Here is a tiny trained network, its code and every weight. The questions are about switching its units off for an input and a target symbol, where a switched-off unit gives its printed mean instead of its output.

import numpy as np


def w(rows, s, z=0):
    codes = np.array(rows[::2]) - 128.0
    scale = np.full(codes.shape[1], s)
    scale[-1] = z or s
    return codes * scale


def f(y):
    return np.maximum(y, 0)


def softmax(a):
    e = np.exp(a - a.max(-1, keepdims=True))
    return e / e.sum(-1, keepdims=True)


def log_softmax(a):
    a = a - a.max(-1, keepdims=True)
    return a - np.log(np.exp(a).sum(-1, keepdims=True))


def net(x, mask):
    ids = ['ΔΘΞΣΦαγεηλμτψω'.index(c) for c in x.split()]
    T = len(ids)
    res = E[ids] + P[:T]
    u = 0
    for l in range(2):
        r = res
        for j in range(3):
            rows = slice(2 * j, 2 * j + 2)
            q, k, v = (r @ M[l][rows].T for M in (Q, K, V))
            z = softmax(np.where(np.tri(T) > 0, q @ k.T / 2**0.5, -1e9)) @ v
            o = O[l][rows]
            res = res + np.where(mask[u + j], z, o[:, -1]) @ o[:, :-1]
        u += 3
        y = f(res @ A[l][:, :-1].T + A[l][:, -1])
        res = res + np.where(mask[u : u + 4], y, B[l][:, -1]) @ B[l][:, :-1]
        u += 4
    return log_softmax(res[-1] @ U[:, :-1].T + U[:, -1])


Q, K, V, O, A, B = {}, {}, {}, {}, {}, {}
E = w([
[178,143,157,82],'Δ',
[43,187,108,186],'Θ',
[143,129,170,103],'Ξ',
[131,124,175,117],'Σ',
[98,193,218,159],'Φ',
[88,151,164,137],'α',
[47,103,86,120],'γ',
[94,87,126,32],'ε',
[200,99,153,227],'η',
[141,97,133,150],'λ',
[76,254,47,75],'μ',
[111,87,2,112],'τ',
[126,194,107,9],'ψ',
[199,75,24,129],'ω',
],0.015)
P = w([
[123,165,199,157],'0',
[90,152,223,132],'1',
[180,231,75,253],'2',
[70,153,178,76],'3',
[167,248,103,244],'4',
[62,137,200,48],'5',
],0.0042)
Q[0] = w([
[136,2,214,107],'0.h0',
[160,33,131,80],'0.h0',
[65,164,92,163],'0.h1',
[79,81,135,32],'0.h1',
[71,122,125,91],'0.h2',
[176,134,238,159],'0.h2',
],0.023)
K[0] = w([
[169,151,225,183],'0.h0',
[161,101,197,150],'0.h0',
[127,94,81,167],'0.h1',
[170,102,118,4],'0.h1',
[107,148,103,134],'0.h2',
[194,203,147,141],'0.h2',
],0.029)
V[0] = w([
[104,3,187,223],'0.h0',
[158,170,226,117],'0.h0',
[239,213,151,56],'0.h1',
[115,177,135,115],'0.h1',
[238,244,127,134],'0.h2',
[84,155,94,88],'0.h2',
],0.0034)
O[0] = w([
[125,10,79,215,50],'0.h0',
[98,62,151,74,40],'0.h0',
[189,117,100,92,54],'0.h1',
[139,103,94,87,136],'0.h1',
[85,98,171,252,3],'0.h2',
[182,59,146,136,199],'0.h2',
],0.0033,0.0022)
A[0] = w([
[201,23,224,30,127],'0.n0',
[22,136,199,157,1],'0.n1',
[174,129,93,16,180],'0.n2',
[24,2,56,7,134],'0.n3',
],0.0084,0.0039)
B[0] = w([
[110,21,84,176,159],'0.n0',
[159,57,99,7,150],'0.n1',
[204,65,155,122,192],'0.n2',
[179,239,212,173,254],'0.n3',
],0.011,0.0085)
Q[1] = w([
[150,179,151,186],'1.h0',
[169,193,120,35],'1.h0',
[185,199,63,161],'1.h1',
[90,22,99,167],'1.h1',
[183,251,164,230],'1.h2',
[104,181,82,51],'1.h2',
],0.019)
K[1] = w([
[216,181,167,165],'1.h0',
[134,200,168,25],'1.h0',
[228,185,74,100],'1.h1',
[85,17,72,185],'1.h1',
[240,201,26,232],'1.h2',
[110,155,151,8],'1.h2',
],0.017)
V[1] = w([
[212,68,204,82],'1.h0',
[158,138,63,101],'1.h0',
[182,162,91,2],'1.h1',
[44,144,203,100],'1.h1',
[208,140,74,185],'1.h2',
[86,7,152,121],'1.h2',
],0.012)
O[1] = w([
[195,42,177,141,218],'1.h0',
[112,109,61,115,93],'1.h0',
[156,129,133,12,178],'1.h1',
[83,142,205,124,142],'1.h1',
[193,141,77,181,207],'1.h2',
[2,102,47,139,2],'1.h2',
],0.0088,0.0095)
A[1] = w([
[17,179,61,76,20],'1.n0',
[181,106,186,213,176],'1.n1',
[2,86,167,169,68],'1.n2',
[150,47,46,66,5],'1.n3',
],0.0095,0.0028)
B[1] = w([
[231,212,1,92,138],'1.n0',
[31,117,64,157,251],'1.n1',
[10,163,103,49,146],'1.n2',
[26,29,17,80,150],'1.n3',
],0.0073,0.023)
U = w([
[116,63,127,121,58],'Δ',
[110,203,68,102,52],'Θ',
[78,127,126,129,133],'Ξ',
[73,146,126,121,69],'Σ',
[109,95,231,79,4],'Φ',
[100,144,154,89,177],'α',
[89,254,227,198,209],'γ',
[147,41,236,193,191],'ε',
[104,164,89,217,8],'η',
[91,147,123,163,206],'λ',
[196,169,169,62,103],'μ',
[247,177,86,193,140],'τ',
[181,57,169,86,157],'ψ',
[154,125,71,134,132],'ω',
],0.0061,0.0035)

Each question gives the input, a string of symbols that net reads in full, and the target symbol t.
The units are the heads (2 rows each of Q, K, V and O) and the neurons (one row each of A and B). Each row of codes is followed by its name. A weight is (code - 128) times the scale printed after its matrix; where a second scale follows, it is the last column's (O, A, B and U).
mask holds one flag per unit, layer by layer, with each layer's heads first. A switched-off unit (its flag False) gives its mean, the last column of its rows in O or B, instead of its output. The means were averaged over made-up inputs and are rounded, as every weight is.
A unit's drop is (log p(t) with every unit on - log p(t) with that unit switched off) / (log p(t) with every unit on - log p(t) with every unit switched off).
The circuit of an input: a set's keep is (log p(t) with only the set's units on - log p(t) with every unit switched off) / (log p(t) with every unit on - log p(t) with every unit switched off). Starting from the 12 units with the biggest drops (on a tie, the unit counted first), units are removed one at a time, each time the one whose removal leaves the highest keep (on an exact tie, the one counted first), for as long as the keep stays at least 0.8.
units of the circuit, in order: the units of the circuit, biggest drop first
unit that matters most: the unit with the biggest drop
k most important neurons: the k neurons with the biggest drops, biggest first
heads that matter: for each layer, one digit per head in row order, 1 if its drop is at least 0.15 and else 0, layers parted by /
input Ξ τ Φ, target τ: heads that matter => 000 / 011
input γ ψ γ, target ψ: units of the circuit, in order => [1.h1 0.n2 1.h0]
input γ γ Ξ μ μ ε, target ε: heads that matter => 000 / 100
input γ ε η γ α Θ, target Θ: 4 most important neurons => [0.n1 0.n3 1.n0 0.n2]
input γ τ Ξ μ Θ, target μ: most important neuron => [1.n1]
input μ γ τ γ, target γ: heads that matter => 000 / 010
input Φ μ γ γ ε τ, target τ: units of the circuit, in order => [0.n3 1.h2]
input ε μ α, target μ: units of the circuit, in order => [0.h0 1.h1 1.h2]
input ψ α γ τ Δ, target τ: heads that matter => 001 / 011
input μ μ Ξ, target μ: units of the circuit, in order => [1.h1 0.h0 1.h2]
input Σ Φ γ τ Ξ, target τ: heads that matter => 000 / 011
input τ ψ μ, target ψ: heads that matter => 000 / 110
input ε γ Δ τ λ ψ, target ψ: 3 most important neurons => [0.n2 0.n3 1.n3]
input γ τ Θ, target τ: heads that matter => 000 / 011
input Δ Θ λ ω, target ω: units of the circuit, in order => [1.n3 1.h1 0.n3 1.h2]
input Θ τ τ τ γ τ, target τ: units of the circuit, in order => [1.h2 0.n3]
input α α τ ψ λ η, target η: unit that matters most => 0.n3
input Θ Θ γ γ Δ, target γ: heads that matter => 001 / 110
input ε γ Φ, target ε: units of the circuit, in order => [0.n3 1.h0]
input τ Φ γ γ μ, target μ: units of the circuit, in order => [1.h1 1.h2]
input η γ ε η, target η: most important neuron => [1.n1]
input ε γ γ, target ε: 2 most important neurons => [0.n3 0.n2]
input γ ω Θ, target ω: 2 most important neurons => [0.n3 1.n3]
input γ μ ψ Δ α, target ψ: heads that matter => 100 / 110
input γ ε μ, target μ: units of the circuit, in order => [1.h2 1.h1 0.h0]
input Θ ψ γ γ γ, target γ: 3 most important neurons => [0.n3 0.n0 0.n1]
input Ξ μ α, target μ: units of the circuit, in order => [1.h1 0.h0 1.h2]
input γ γ γ μ ε, target μ: unit that matters most => 1.h1
input Θ ω γ Ξ ε, target ε: 2 most important neurons => [0.n2 0.n3]
